Each row has a class, written after it.
[-10  17 -42 -46  -8  -6   8  16  -2 -14  -5  18   1  -7  12  30 -17 -22
   3 -20   7  -4 -26 -82 -34  14 -31  -7  17  -2 -30  45 -53 -20]	tevob
[ 60 -17  17 -23  12  59 -27 -32 -61 -22  -7  19 -47 -40  -6  -2  55 -25
   1  13   6   3  29  -2  38  32 -11 -19   3  -9  22  -9 -27 -23]	tevob
[ 44   9  32  20   4  30   2   0 -67  12   9  17 -53 -13  27  -3  26  35
 -21 -29  10  22  58  35 -43 -24  12   2 -23 -35  35 -10   2 -17]	meto
[  6  34  26  -2 -17   9   4  21 -69  14  14  54  27 -46  54  57  43  -7
  17 -32  25  78  39   3 -14 -12  34 -47  10  26 -29 -56 -47 -12]	dide
[ 63  26  24  59  30  61   1 -42 -45 -23 -21 -12 -61 -30  -5  -3  51  23
 -32 -44 -13 -60   8   4  -9 -11  -8 -54 -29 -24  32  -3 -49 -57]	meto
[105  46  24  22   1  44 -29 -40  -6  13 -11 -43 -17 -18   2  -6  71  35
   5 -36 -37 -76  40  23  32  45  -5 -28 -25   2   9 -27 -46 -11]	vef
[ 15   8   7   1  11  -5  41  51 -11  13 -36  43  16 -13   4  39  13  53
 -26 -27  51  49  14  -9 -28 -29  22 -11 -14  17 -15 -22 -14   1]	fuget
[ 30   8 -32  13  13 -57   4  -3  36 -23  15   7 -29   7  10   0   9  14
   6  29   8 -27   5 -56  16  12   9  30   4 -34  33  38  25 -25]	meto
[  1  23 -40  36  11 -32 -27   9  12 -38 -31  23 -19  -9  20   5   7  20
  -9  24  15  -7  27 -43  -9   6 -22  -1  16 -13   9  35   7 -23]	dide
[ 17 -28  37 -10  -2  70 -22  25 -53  35  27  44 -55  20 -24 -13   4  53
 -34  19 -20  70  34 -58  50 -48  15  12 -21 -35 -14 -72  49   1]	Rurok
[ 11  -8  16  -6   7 -23  14  59 -47  41  13  62   8 -15   5   1  34  54
   7  12  77  61  49  -1 -12 -32  37  11   1   4  15 -49 -35  -2]	ged
[  5 -29  61 -43 -23  61 -43  42 -70  57  39  21 -19  48   7 -31  82  60
  -5  -9   2  42  33   7  -8 -79  -9  12  -9 -22  35  14  16   0]	tevob
[ 25  25 -43  28  36  -9  26 -39  67 -22 -26 -41  35 -27 -32  11 -16 -10
  20  -6 -18 -46   9   9   5  21  12  19  17  38  -2  38 -66  21]	ged
[-37  42  28  -4  29  11 -16  27 -85  21  -5  20 -20   1 -44  56  76  31
 -26  -7  16  48  68   1  23 -24  -6  15 -23 -34  18 -40 -54 -27]	kof
[ 31 -16  18  28   9  16  28   8  30   1 -25 -12   6 -66 -12  38  55 -62
  23  -4  18 -35  15   6  25  18  -8 -62   5  -2 -18  25 -28 -23]	Rurok
[-18  16 -20 -28  39  34 -16 -24 -37 -70 -41  20 -21  17 -59  61  34 -76
   7  18  19  58 -30 -32  53  31  -6 -26 -13  -9  -5 -41 -55   3]	dide
[ 36  21  38  64  -7  -3  17   8 -51   6  -9  16  26 -35  20 -42  -5  61
   9 -47 -25 -15  32 -31 -38 -16  25 -11  -3  -7 -17 -33 -40 -42]	kof
[ 18  32   0  63   6 -17  52  18  30   2  -9  35 -12 -42  17  -1  27  38
  -6  -9  21  -9  25  29 -61 -35  16 -28  -4  41   6   4 -35 -31]	meto
[  7   0  24   0  33   4  -5 -15   0 -29 -57  19 -17  -1 -30  -3  87 -42
   8  47  40  -7  17  33  47  40 -18 -24  -1 -16   5  -8 -91  -7]	fuget
[  7  16  23  41  12  13 -39  50 -52 -26 -16  41 -56  58 -41  -6  -6  82
 -31 -17  12  54 -14 -44  -7 -12   1  42  -5 -36  27 -21  61 -12]	dide
[ 23  39  45 -27   8  16 -36 -24 -50 -34   1  31 -50  33  10  27  46  -4
  30 -26  10  34  -5 -58   8  32  -6  -2 -28 -45  -1  -1 -53 -23]	vef
[ -53   10   10  -60   44   35   -4  -20  -51   -9   -5   18    4   25
  -64    0   40  -30    6   14  -22    2   -1   46   60   16   -4   15
   15   -3  -12  -50 -114   39]	fuget
[ 27  -3  54   2   8  14  -5  12 -29  33  11 -28 -34  41 -22 -17  55  42
  -2  -3 -30  26  62 -11  26 -31  25  53 -38 -69  62   5  30  -3]	meto
[  0 -15 -40  -6  14  29  19  32 -63 -39   7  32 -24 -47   6   7 -65  29
   4 -10  18   5 -40 -48 -51  -3  44  29   5   2  19 -41  81 -12]	tevob
[-27  15 -59 -17   3 -38 -18  20 -24 -13  26  14  -6   4  15  34  -8   7
 -27  26  36  13   6 -19  11  -3 -25  10   1 -23   0 -21  11   0]	bifo
[ 12  16 -49 -43 -12 -14  22   6 -10 -12   4  14  -6 -48  32  62 -27 -74
  -4  -3  54 -10   5  -9 -35  53 -25 -28  28  23 -34  60 -48 -23]	tevob
[ 20  25 -11  24   6 -10 -69 -10   2 -13  -8 -17 -33  -9  21   5  33  27
  15  25 -19 -62  20 -50  -5  27   0  27  -4 -57  16  18  13 -22]	bifo
[-21  30 -25  33  11 -55  -6  12 -16   4  15  -1  -8 -10   8   6   0   8
 -22  53  39 -36  68  14  33  12   5 -10  15   8  20  41   4 -52]	dide
[-31  10   3 -11  15  10  23  35 -43  19 -20  34  20  -6  21 -16  40  11
  -4  39  40  -4  26  -6  16 -21  10 -14  16 -19 -26 -47 -97 -10]	fuget
[-35  16 -41 -29 -14   6  18  86 -43  27  42 -18 -12 -41  23  70   9   0
 -24 -43  28 -21 -40 -57  12 -11 -17 -39 -37 -37  11 -67  49  -7]	vef
[ 14  29  15  39 -11  52   7  37 -21  38   5  -5  27 -22   7  24  40  40
  -9 -46 -10 -25  -3 -11 -39 -66  10 -45 -10  19 -34 -22 -47 -18]	kof
[ 53  39 -22  -9  44  35  25  -1 -76 -28   7  26 -24 -17  -2  52   0  45
   4 -29   3  37  18  -9 -18  -3  63  54   1 -21  22 -72 -11  13]	meto
[-37   8 -41 -26  18  19  -4  33 -76 -33  69  16 -24  -1  24  44 -18 -28
  -7  32  37  15 -20 -49  38 -25  -3  12   5 -49  -7 -29 -27   5]	bifo
[ -6  36 -17  41  20 -26  29   6  11  -4 -42  -3  12 -48 -13  29  12 -13
  12  14  13 -35  40   2  -5  45   4  -6  21  -8 -23 -15 -34 -34]	Rurok
[ 45  -2  -9  30  -6  16  35  39 -29   9  -5  40  41 -27  44   2  18  43
  -8  -2  40  49  35 -26 -19 -74  12 -20  10   9 -34 -23 -43 -10]	kof
[ -8  11 -86 -71 -14 -20  14  11 -10  34  10  -4  19 -96  35  79 -17 -47
 -18 -19  12 -44  29 -26 -17  36 -23 -39  25  25 -26  27 -20 -18]	tevob
[ 30  19  22  56  30  24 -20 -47 -37 -26 -18   2 -14 -24  -6  -4  10  46
  -9 -64  -7 -13  -6  24 -27   4   3  -3   4   0  29  -3 -21 -17]	ged
[ 32  28   0 -13   4   7  27 -52 -26 -36  13 -42  24  21  15 -15  19 -42
  13 -17 -10  -4   5   0  63  25 -22 -32 -28 -15  -2 -28 -71  -3]	vef
[-30  37 -22  33  21 -14  -4  27 -28 -19  30   6 -19  -7 -34  15 -18  11
  -4  -3  -3 -66 -29 -36   3  12  -3  15  18 -13  -9   6 -29 -31]	kof
[ 35  29 -48 -16   1  10 -13 -16  30  14   4 -31  -8 -33  11  13  -8  17
  -5 -15 -31 -94  11 -38  16  19 -13 -21  -5   7 -16  21 -17  -9]	vef
[ 26  23  27  -9 -19  -1  34  26 -38  60  10  24  34  10  37  -2  55  39
   4 -11   8  44  35 -33   0 -44  39 -14  -2 -17 -21 -69 -64 -27]	meto
[  1  19 -46  13   8  22  49  56 -18 -28  19 -12 -11 -43  -3  60  -6 -51
   7   9  25  -8 -24 -43  16  28   8 -19 -15 -24 -22 -82   2  12]	Rurok
[ 84  13  23  -5 -26   8   3  28  16  22 -23  26  23  17  33  -3  61  60
  20   4  17  61  39 -53 -25 -20  24  20  -1  14 -10   4 -12 -10]	tevob
[ 20   4  49 -23 -18  38 -12  42 -54  48  10  16  14  -4  13  39  36   6
   9 -41  -3  49  44 -36   7 -34  26 -24  -1 -11 -22   6 -32  -5]	dide
[ 13  -6  30 -20  30  28 -10 -54 -73 -11  -7   9 -13 -11 -21  24   4 -16
   1 -17 -20  33  50 -18  50  16  14  -1  -1 -44  -6 -19 -10 -24]	Rurok
[ -24   40  -52   12   23  -19   39   34  -35  -41   16   33  -30  -43
   15    8   20   41    9  -12  -12    9    4  -31  -56  -15   20   12
  -42  -15   43 -108   -6   12]	meto
[-61  15 -46  -5  11 -17  35  59 -58  12  44 -15  20 -16 -19  29 -34   2
 -32  23  25   5   2  -6  46 -14  10  19  -3 -21   0 -84   6   0]	bifo
[ 22  43  14  17  -7  18  33   9 -31  -9  27 -27 -14  -9  22   1  13 -54
  16  31  25 -12  17   9  59  52   2 -13 -11 -18 -16 -52 -63 -13]	vef
[ -1  27  40  29  17  15  45  23 -53  13  35  22 -39  -2 -14 -31  40  45
 -21   0 -13  32  63   8  23 -42   8  13 -26 -18  34 -48 -61 -18]	meto
[  2 -16  17 -29  35  19 -31 -22 -64 -24 -35  35 -36  42 -14   6  27  25
 -25  16  50  43  24  30   2 -10   7  12 -18 -33  27   0   8  -1]	fuget
[ -7  28  31  61 -16   2  23  25 -40   6   1  42  11 -14   6 -12 -14  33
  -1 -10  17  32  -5   2 -52 -19  38 -20 -10  28 -36 -69 -16 -38]	kof
[ 54  14  13 -19   6   8  37   9 -45  13 -23  42  40 -10  24   6  26  34
  20 -11  54  53  33   2   2 -21  37 -19   2  16 -26 -57 -58 -13]	vef
[-22 -29 -25  17  22   8 -16  30 -56 -31  13  25 -36 -32  27   9 -17  23
  -4  -8  47   8 -39 -67 -24 -30  11   3 -13 -56  47 -27  60 -14]	ged
[  7  16   4  40   7  53   8 -12  -8 -11 -11 -31   3  -3 -18   7   9 -43
 -18  12  -3  -8  16  45  38  -6  -8 -37  10  23 -14  11 -38  -5]	dide
[ -1   4   1  20   5  27 -33  35 -43  11  20 -14 -45  18  15  30  10   4
 -23   0  54 -14 -26 -49   1  -6  -6   2  -6 -64  21  11  10 -25]	ged
[-53  49 -23  -7  -9   4 -36  -6 -39  29   5 -24  17  -1  23  48   4 -18
   2   0  -5 -36  27  23 -29   8  24 -26   7   6 -15  -3  -3 -22]	dide
[-18  26 -79 -26  -9 -47   1  58 -27 -16  47  20 -13 -40  30  43 -11  -6
  -7   2  31 -33  -7 -53 -28  18 -24 -24 -22 -15  -8 -48 -25   6]	bifo
[  -4   27   13   15    9  -19   83   -6  -10   -3   23   18    7  -62
   30   30   35  -76   21   31   35   34   53   29   25    4   26  -37
   -1   19  -11  -18 -102  -31]	meto
[  0  26   2  19  32  64  -4 -37 -27 -58 -33  -6 -23  -7  16  29  29 -17
 -14 -21  -5 -13 -31 -15   7  -1 -14 -29 -14 -24  -8 -10 -56  -1]	fuget
[ -7  15 -53  15   8   0 -45  17 -26 -19 -28  -3 -22 -22  15  32 -26   0
  -7  -9   3 -58 -19 -50 -49  26 -20  24  29 -62 -11  22  24 -16]	kof
[  8 -14 -28  -8   5 -31 -47 -21  21   5 -24   1  -8  13   8  13  -2  11
 -12 -14  34  -7   6   6 -41   3 -29   9  15 -20  21  77  22   0]	ged
[  3  18   0 -24  10  12   5 -65  -4 -23 -17 -36  25  39  15   8  40 -60
  14  35  15  22  13   1  73   7 -14 -26 -17 -22  -7  -1 -54 -16]	vef
[ 15  53   7  41  13   6  69  54 -18  27  10  31   2 -37  -2  19  21  69
  -1 -26   2  15  31   7 -43 -36  54  13  -5  30  -1 -68 -49 -11]	meto
